Below are the code and all the weights of a small trained network. Each question names an input and a target symbol and asks about switching units off, where a switched-off unit gives its printed mean instead of its output.

import numpy as np


def w(rows, s, z=0):
    codes = np.array(rows[::2]) - 128.0
    scale = np.full(codes.shape[1], s)
    scale[-1] = z or s
    return codes * scale


def f(y):
    return np.maximum(y, 0)


def softmax(a):
    e = np.exp(a - a.max(-1, keepdims=True))
    return e / e.sum(-1, keepdims=True)


def log_softmax(a):
    a = a - a.max(-1, keepdims=True)
    return a - np.log(np.exp(a).sum(-1, keepdims=True))


def net(x, mask):
    ids = ['αγδζηθμξπσφψω'.index(c) for c in x.split()]
    T = len(ids)
    res = E[ids] + P[:T]
    u = 0
    for l in range(3):
        q, k, v = (res @ M[l].T for M in (Q, K, V))
        z = softmax(np.where(np.tri(T) > 0, q @ k.T / 3**0.5, -1e9)) @ v
        res = res + np.where(mask[u], z, O[l][:, -1]) @ O[l][:, :-1]
        u += 1
        y = f(res @ A[l][:, :-1].T + A[l][:, -1])
        res = res + np.where(mask[u : u + 4], y, B[l][:, -1]) @ B[l][:, :-1]
        u += 4
    return log_softmax(res[-1] @ U[:, :-1].T + U[:, -1])


Q, K, V, O, A, B = {}, {}, {}, {}, {}, {}
E = w([
[88,114,151,92,128,97,102,72],'α',
[95,96,126,171,79,136,129,152],'γ',
[68,107,125,112,123,92,157,56],'δ',
[89,103,129,133,94,118,110,96],'ζ',
[127,130,146,140,116,89,187,87],'η',
[95,88,125,174,97,122,150,130],'θ',
[100,119,165,119,91,140,96,186],'μ',
[140,146,133,158,69,150,114,110],'ξ',
[83,91,163,128,127,104,138,182],'π',
[84,211,98,139,252,178,140,152],'σ',
[91,166,103,117,75,104,253,105],'φ',
[152,114,183,149,129,126,65,88],'ψ',
[88,153,114,107,55,140,159,177],'ω',
],0.018)
P = w([
[55,57,126,141,119,247,115,130],'0',
[217,65,171,36,168,254,179,129],'1',
[203,117,110,111,126,136,122,141],'2',
[86,192,131,180,82,37,109,134],'3',
[25,148,253,211,62,107,128,81],'4',
[88,143,245,163,87,120,157,148],'5',
[217,90,205,113,24,132,80,54],'6',
],0.0085)
Q[0] = w([
[131,66,85,99,127,42,138,149],'L0H1',
[41,4,113,76,124,45,200,171],'L0H1',
[162,39,152,14,61,135,168,106],'L0H1',
],0.011)
K[0] = w([
[73,41,134,120,81,177,130,92],'L0H1',
[187,15,139,89,8,44,151,145],'L0H1',
[98,158,211,125,36,32,91,116],'L0H1',
],0.011)
V[0] = w([
[120,209,140,159,87,49,99,111],'L0H1',
[103,228,102,127,195,157,136,135],'L0H1',
[115,160,238,64,2,135,158,64],'L0H1',
],0.0044)
O[0] = w([
[102,166,123,149,204,246,172,39,18],'L0H1',
[171,184,57,254,142,126,10,132,176],'L0H1',
[132,122,137,80,237,167,197,145,254],'L0H1',
],0.0066,0.0016)
A[0] = w([
[236,63,144,50,135,121,253,123,241],'L0N1',
[174,199,130,111,76,105,155,103,196],'L0N2',
[220,18,82,180,130,9,93,92,2],'L0N3',
[30,128,58,18,101,126,133,32,149],'L0N4',
],0.0057,0.0069)
B[0] = w([
[102,15,20,155,92,193,2,162,254],'L0N1',
[62,73,225,205,96,119,99,170,182],'L0N2',
[47,157,150,220,188,213,104,158,132],'L0N3',
[224,38,191,180,220,74,83,218,178],'L0N4',
],0.0061,0.0074)
Q[1] = w([
[99,220,144,139,145,5,163,153],'L1H1',
[5,113,204,180,154,177,113,131],'L1H1',
[76,133,194,140,59,24,151,95],'L1H1',
],0.015)
K[1] = w([
[179,95,9,73,141,176,68,147],'L1H1',
[147,175,100,185,126,60,77,161],'L1H1',
[186,76,86,147,93,131,51,158],'L1H1',
],0.016)
V[1] = w([
[176,186,241,119,46,219,10,165],'L1H1',
[87,202,138,33,164,142,104,214],'L1H1',
[116,88,159,54,207,53,8,56],'L1H1',
],0.012)
O[1] = w([
[117,63,93,117,125,172,224,99,249],'L1H1',
[49,110,191,102,145,149,123,54,130],'L1H1',
[125,131,116,189,100,250,63,138,124],'L1H1',
],0.015)
A[1] = w([
[130,233,73,95,192,128,132,114,51],'L1N1',
[254,214,129,176,146,42,50,211,164],'L1N2',
[100,92,117,65,64,164,163,204,225],'L1N3',
[185,76,129,83,148,84,220,144,254],'L1N4',
],0.0086,0.0052)
B[1] = w([
[157,40,81,53,114,208,186,131,132],'L1N1',
[38,167,95,250,170,55,167,62,178],'L1N2',
[170,100,130,168,201,76,67,53,246],'L1N3',
[110,254,128,179,65,156,58,111,252],'L1N4',
],0.0076,0.024)
Q[2] = w([
[117,131,184,196,14,66,111,100],'L2H1',
[136,140,132,166,176,147,115,86],'L2H1',
[138,146,52,1,213,177,227,178],'L2H1',
],0.0099)
K[2] = w([
[67,156,59,87,66,129,242,181],'L2H1',
[145,116,192,165,150,123,221,158],'L2H1',
[229,62,124,161,112,32,24,2],'L2H1',
],0.0088)
V[2] = w([
[218,107,102,124,41,156,60,41],'L2H1',
[219,224,52,160,131,185,202,70],'L2H1',
[144,232,56,72,254,234,206,149],'L2H1',
],0.006)
O[2] = w([
[203,99,115,113,112,146,101,112,154],'L2H1',
[202,142,25,138,162,78,16,116,214],'L2H1',
[88,47,1,101,194,127,35,124,2],'L2H1',
],0.0084,0.0045)
A[2] = w([
[254,87,215,170,103,52,158,226,74],'L2N1',
[223,213,122,69,209,191,184,142,102],'L2N2',
[111,74,144,156,137,56,76,134,114],'L2N3',
[210,111,232,104,64,5,139,132,1],'L2N4',
],0.01,0.0084)
B[2] = w([
[138,122,113,117,155,141,195,206,164],'L2N1',
[69,127,55,113,129,126,123,159,153],'L2N2',
[103,138,113,121,122,160,193,150,252],'L2N3',
[143,7,71,80,92,101,49,134,173],'L2N4',
],0.017,0.011)
U = w([
[114,171,162,98,89,200,83,162,81],'α',
[130,144,129,80,110,123,116,157,112],'γ',
[83,169,187,152,144,132,77,162,90],'δ',
[181,149,173,108,208,158,157,166,141],'ζ',
[185,152,159,134,253,82,211,114,82],'η',
[139,134,139,116,144,99,164,145,45],'θ',
[167,128,215,132,179,95,182,43,184],'μ',
[174,206,128,91,131,98,116,98,182],'ξ',
[93,100,180,114,102,152,148,165,26],'π',
[35,202,64,15,114,217,145,141,203],'σ',
[97,155,156,110,154,54,121,118,56],'φ',
[185,95,154,155,226,127,143,115,3],'ψ',
[59,173,161,75,51,120,51,122,68],'ω',
],0.0049,0.0062)

Each question gives the input, a string of symbols that net reads in full, and the target symbol t.
The units are the heads (3 rows each of Q, K, V and O) and the neurons (one row each of A and B). Each row of codes is followed by its name. A weight is (code - 128) times the scale printed after its matrix; where a second scale follows, it is the last column's (O, A, B and U).
mask holds one flag per unit, layer by layer, with each layer's heads first. A switched-off unit (its flag False) gives its mean, the last column of its rows in O or B, instead of its output. The means were averaged over made-up inputs and are rounded, as every weight is.
A unit's drop is (log p(t) with every unit on - log p(t) with that unit switched off) / (log p(t) with every unit on - log p(t) with every unit switched off).
The circuit of an input: a set's keep is (log p(t) with only the set's units on - log p(t) with every unit switched off) / (log p(t) with every unit on - log p(t) with every unit switched off). Starting from the 12 units with the biggest drops (on a tie, the unit counted first), units are removed one at a time, each time the one whose removal leaves the highest keep (on an exact tie, the one counted first), for as long as the keep stays at least 0.8.
units of the circuit, in order: the units of the circuit, biggest drop first
unit that matters most: the unit with the biggest drop
top k neurons: the k neurons with the biggest drops, biggest first
top k neurons in layer l: the k neurons of layer l with the biggest drops, biggest first
input η μ μ π θ μ, target π: top 2 neurons	L1N4; L1N3
input φ α μ μ, target α: unit that matters most	L0N1
input μ γ σ ψ μ α μ, target ψ: top 2 neurons	L1N3; L0N2
input δ μ π, target δ: units of the circuit, in order	L1N2; L1H1; L0N1
input η η γ δ μ ω, target δ: units of the circuit, in order	L0H1; L0N4; L1H1; L1N2
input μ ξ μ δ μ δ, target δ: units of the circuit, in order	L0H1; L0N4; L1H1
input δ ζ π θ α, target π: top 2 neurons in layer 2	L2N4; L2N1
input μ φ η μ, target φ: units of the circuit, in order	L1N2; L0N1; L1H1
input μ ω μ δ, target ω: top 4 neurons	L0N1; L2N4; L1N4; L1N3
input μ φ μ, target μ: top 2 neurons	L0N1; L1N3
input μ μ μ μ σ ζ, target σ: units of the circuit, in order	L2H1; L2N3
input π μ δ δ ζ η, target δ: units of the circuit, in order	L1H1; L1N2; L0N4
input μ μ α σ η γ, target σ: units of the circuit, in order	L2H1; L2N3
input μ μ μ σ α η, target σ: top 3 neurons	L1N3; L2N3; L0N1
input μ μ φ μ θ σ μ, target σ: unit that matters most	L2N3
input δ σ μ ψ, target ψ: units of the circuit, in order	L0H1; L1H1; L2H1
input φ η η δ η π μ, target η: units of the circuit, in order	L1H1; L1N2; L2N1; L2H1
input μ μ η α, target μ: top 2 neurons	L0N1; L0N2
input ξ ω μ σ ξ, target ξ: units of the circuit, in order	L0H1; L1H1; L1N4; L2N3
input μ μ μ η ψ α, target η: unit that matters most	L0H1
input η δ δ σ σ π α, target σ: top 2 neurons	L1N3; L2N3
input μ μ η γ σ σ ω, target σ: top 2 neurons	L1N3; L2N3
input μ μ θ μ μ ζ γ, target μ: units of the circuit, in order	L1N3; L1H1; L2H1
input δ μ μ ξ π ξ, target ξ: units of the circuit, in order	L1H1; L1N4; L2H1
input μ η ξ η φ ξ, target η: top 2 neurons	L1N2; L1N4
input φ μ μ α μ η, target α: top 2 neurons in layer 0	L0N4; L0N1
